Here is a tiny trained network, its code and every weight. The questions are about switching its units off for an input and a target symbol, where a switched-off unit gives its printed mean instead of its output.

import numpy as np


def w(rows, s, z=0):
    codes = np.array(rows[::2]) - 128.0
    scale = np.full(codes.shape[1], s)
    scale[-1] = z or s
    return codes * scale


def norm(h):
    return h / np.sqrt((h * h).mean(-1, keepdims=True) + 1e-5)


def f(y):
    return y / 2 * (1 + np.tanh(0.7978845608 * (y + 0.044715 * y**3)))


def softmax(a):
    e = np.exp(a - a.max(-1, keepdims=True))
    return e / e.sum(-1, keepdims=True)


def log_softmax(a):
    a = a - a.max(-1, keepdims=True)
    return a - np.log(np.exp(a).sum(-1, keepdims=True))


def net(x, mask):
    ids = ['ΓΔΣαεζηθλμξπτφψω'.index(c) for c in x.split()]
    T = len(ids)
    res = E[ids] + P[:T]
    u = 0
    for l in range(3):
        q, k, v = (norm(res) @ M[l].T for M in (Q, K, V))
        z = softmax(np.where(np.tri(T) > 0, q @ k.T / 2**0.5, -1e9)) @ v
        res = res + np.where(mask[u], z, O[l][:, -1]) @ O[l][:, :-1]
        u += 1
        y = f(norm(res) @ A[l][:, :-1].T + A[l][:, -1])
        res = res + np.where(mask[u : u + 8], y, B[l][:, -1]) @ B[l][:, :-1]
        u += 8
    return log_softmax(norm(res)[-1] @ U[:, :-1].T + U[:, -1])


Q, K, V, O, A, B = {}, {}, {}, {}, {}, {}
E = w([
[138,178,141],'Γ',
[190,54,109],'Δ',
[113,110,144],'Σ',
[150,147,122],'α',
[156,58,86],'ε',
[142,181,133],'ζ',
[137,171,142],'η',
[81,149,251],'θ',
[195,58,89],'λ',
[153,126,113],'μ',
[80,124,237],'ξ',
[97,102,218],'π',
[152,141,114],'τ',
[147,152,124],'φ',
[146,155,128],'ψ',
[158,172,59],'ω',
],0.018)
P = w([
[150,121,152],'0',
[117,139,111],'1',
[231,116,95],'2',
[82,155,120],'3',
[221,134,125],'4',
[40,188,150],'5',
[220,150,207],'6',
[95,2,124],'7',
],0.015)
Q[0] = w([
[92,249,121],'0.h1',
[210,67,194],'0.h1',
],0.017)
K[0] = w([
[9,181,73],'0.h1',
[218,174,201],'0.h1',
],0.014)
V[0] = w([
[84,157,157],'0.h1',
[253,153,205],'0.h1',
],0.0042)
O[0] = w([
[150,159,153,119],'0.h1',
[222,1,9,254],'0.h1',
],0.0039,0.0032)
A[0] = w([
[125,173,58,252],'0.n1',
[92,131,49,41],'0.n2',
[6,105,24,167],'0.n3',
[55,76,93,55],'0.n4',
[58,75,171,195],'0.n5',
[120,131,43,155],'0.n6',
[174,150,201,215],'0.n7',
[83,184,90,65],'0.n8',
],0.014,0.0037)
B[0] = w([
[184,72,143,201],'0.n1',
[122,145,147,134],'0.n2',
[182,1,205,199],'0.n3',
[95,22,106,151],'0.n4',
[37,102,34,210],'0.n5',
[175,117,133,182],'0.n6',
[221,104,77,254],'0.n7',
[176,134,216,153],'0.n8',
],0.019,0.0054)
Q[1] = w([
[86,61,147],'1.h1',
[250,141,81],'1.h1',
],0.018)
K[1] = w([
[222,106,95],'1.h1',
[45,130,253],'1.h1',
],0.015)
V[1] = w([
[201,88,123],'1.h1',
[84,3,133],'1.h1',
],0.018)
O[1] = w([
[120,165,202,250],'1.h1',
[215,4,201,186],'1.h1',
],0.012,0.013)
A[1] = w([
[230,147,112,236],'1.n1',
[118,113,192,249],'1.n2',
[183,181,146,117],'1.n3',
[98,141,112,125],'1.n4',
[129,125,139,166],'1.n5',
[64,139,168,243],'1.n6',
[26,93,42,193],'1.n7',
[89,201,252,239],'1.n8',
],0.02,0.0018)
B[1] = w([
[60,115,145,248],'1.n1',
[157,176,126,181],'1.n2',
[59,98,152,176],'1.n3',
[134,112,143,125],'1.n4',
[132,137,130,137],'1.n5',
[185,92,140,145],'1.n6',
[199,44,254,167],'1.n7',
[217,38,173,169],'1.n8',
],0.03,0.014)
Q[2] = w([
[206,199,195],'2.h1',
[61,196,252],'2.h1',
],0.011)
K[2] = w([
[161,195,149],'2.h1',
[117,248,123],'2.h1',
],0.015)
V[2] = w([
[187,119,172],'2.h1',
[44,1,160],'2.h1',
],0.0096)
O[2] = w([
[104,167,98,155],'2.h1',
[162,253,99,252],'2.h1',
],0.013)
A[2] = w([
[67,114,192,163],'2.n1',
[235,205,204,82],'2.n2',
[183,104,213,233],'2.n3',
[112,185,68,74],'2.n4',
[104,163,112,79],'2.n5',
[155,248,211,5],'2.n6',
[87,174,85,83],'2.n7',
[113,178,201,109],'2.n8',
],0.017,0.0028)
B[2] = w([
[161,147,101,181],'2.n1',
[123,102,255,198],'2.n2',
[114,153,74,254],'2.n3',
[109,90,122,130],'2.n4',
[92,112,147,127],'2.n5',
[145,105,83,143],'2.n6',
[90,86,149,135],'2.n7',
[157,150,146,161],'2.n8',
],0.041,0.017)
U = w([
[48,121,127,125],'Γ',
[173,139,100,40],'Δ',
[202,33,136,96],'Σ',
[131,179,113,89],'α',
[171,116,232,206],'ε',
[62,121,132,40],'ζ',
[29,128,144,55],'η',
[39,5,85,102],'θ',
[181,146,95,104],'λ',
[211,158,70,1],'μ',
[189,9,51,245],'ξ',
[153,91,41,87],'π',
[155,158,93,75],'τ',
[109,198,133,60],'φ',
[82,170,139,58],'ψ',
[177,165,85,78],'ω',
],0.017,0.0024)

Each question gives the input, a string of symbols that net reads in full, and the target symbol t.
The units are the heads (2 rows each of Q, K, V and O) and the neurons (one row each of A and B). Each row of codes is followed by its name. A weight is (code - 128) times the scale printed after its matrix; where a second scale follows, it is the last column's (O, A, B and U).
mask holds one flag per unit, layer by layer, with each layer's heads first. A switched-off unit (its flag False) gives its mean, the last column of its rows in O or B, instead of its output. The means were averaged over made-up inputs and are rounded, as every weight is.
A unit's drop is (log p(t) with every unit on - log p(t) with that unit switched off) / (log p(t) with every unit on - log p(t) with every unit switched off).
The circuit of an input: a set's keep is (log p(t) with only the set's units on - log p(t) with every unit switched off) / (log p(t) with every unit on - log p(t) with every unit switched off). Starting from the 12 units with the biggest drops (on a tie, the unit counted first), units are removed one at a time, each time the one whose removal leaves the highest keep (on an exact tie, the one counted first), for as long as the keep stays at least 0.8.
units of the circuit, in order: the units of the circuit, biggest drop first
unit that matters most: the unit with the biggest drop
top k neurons: the k neurons with the biggest drops, biggest first
k most important neurons of layer l: the k neurons of layer l with the biggest drops, biggest first
input ξ ξ η, target ξ: top 3 neurons	[0.n5; 2.n2; 2.n3]
input ε φ η π ε φ ψ ε, target ξ: unit that matters most	0.n4
input μ λ ε θ θ ε, target Σ: units of the circuit, in order	[1.n1; 0.n4]
input ψ ξ ω, target ξ: top 2 neurons	[2.n2; 0.n5]
input ε ε ε Γ Γ ξ Γ, target ξ: top 4 neurons	[0.n7; 2.n2; 0.n5; 2.n3]
input θ μ ε, target μ: top 4 neurons	[0.n7; 1.n1; 2.n6; 2.n2]
input ξ τ μ η θ Σ ξ, target Σ: units of the circuit, in order	[1.h1; 0.n7]
input ε η θ, target η: top 3 neurons	[0.n8; 0.n3; 0.n7]
input ε θ ω, target θ: 3 most important neurons of layer 0	[0.n1; 0.n3; 0.n5]
input θ θ μ, target θ: top 2 neurons	[0.n1; 0.n3]
input ε θ ω θ ε, target θ: 4 most important neurons of layer 0	[0.n5; 0.n3; 0.n1; 0.n4]
input μ θ Δ ξ φ, target ξ: top 2 neurons	[2.n2; 2.n3]
input θ θ φ, target θ: 2 most important neurons of layer 0	[0.n1; 0.n3]
input Γ η ξ, target η: 2 most important neurons of layer 2	[2.n3; 2.n2]
input ζ η ψ, target η: unit that matters most	0.n3
input ε η μ ξ θ θ θ, target θ: top 4 neurons	[1.n7; 0.n7; 0.n3; 0.n1]
input ε η Σ θ ψ ε, target Σ: 2 most important neurons of layer 2	[2.n2; 2.n3]
input ψ ε ξ θ ζ, target θ: top 2 neurons	[0.n5; 1.n1]
input η α μ θ θ, target θ: top 3 neurons	[0.n1; 0.n5; 1.n1]
input η θ ξ, target θ: unit that matters most	1.h1
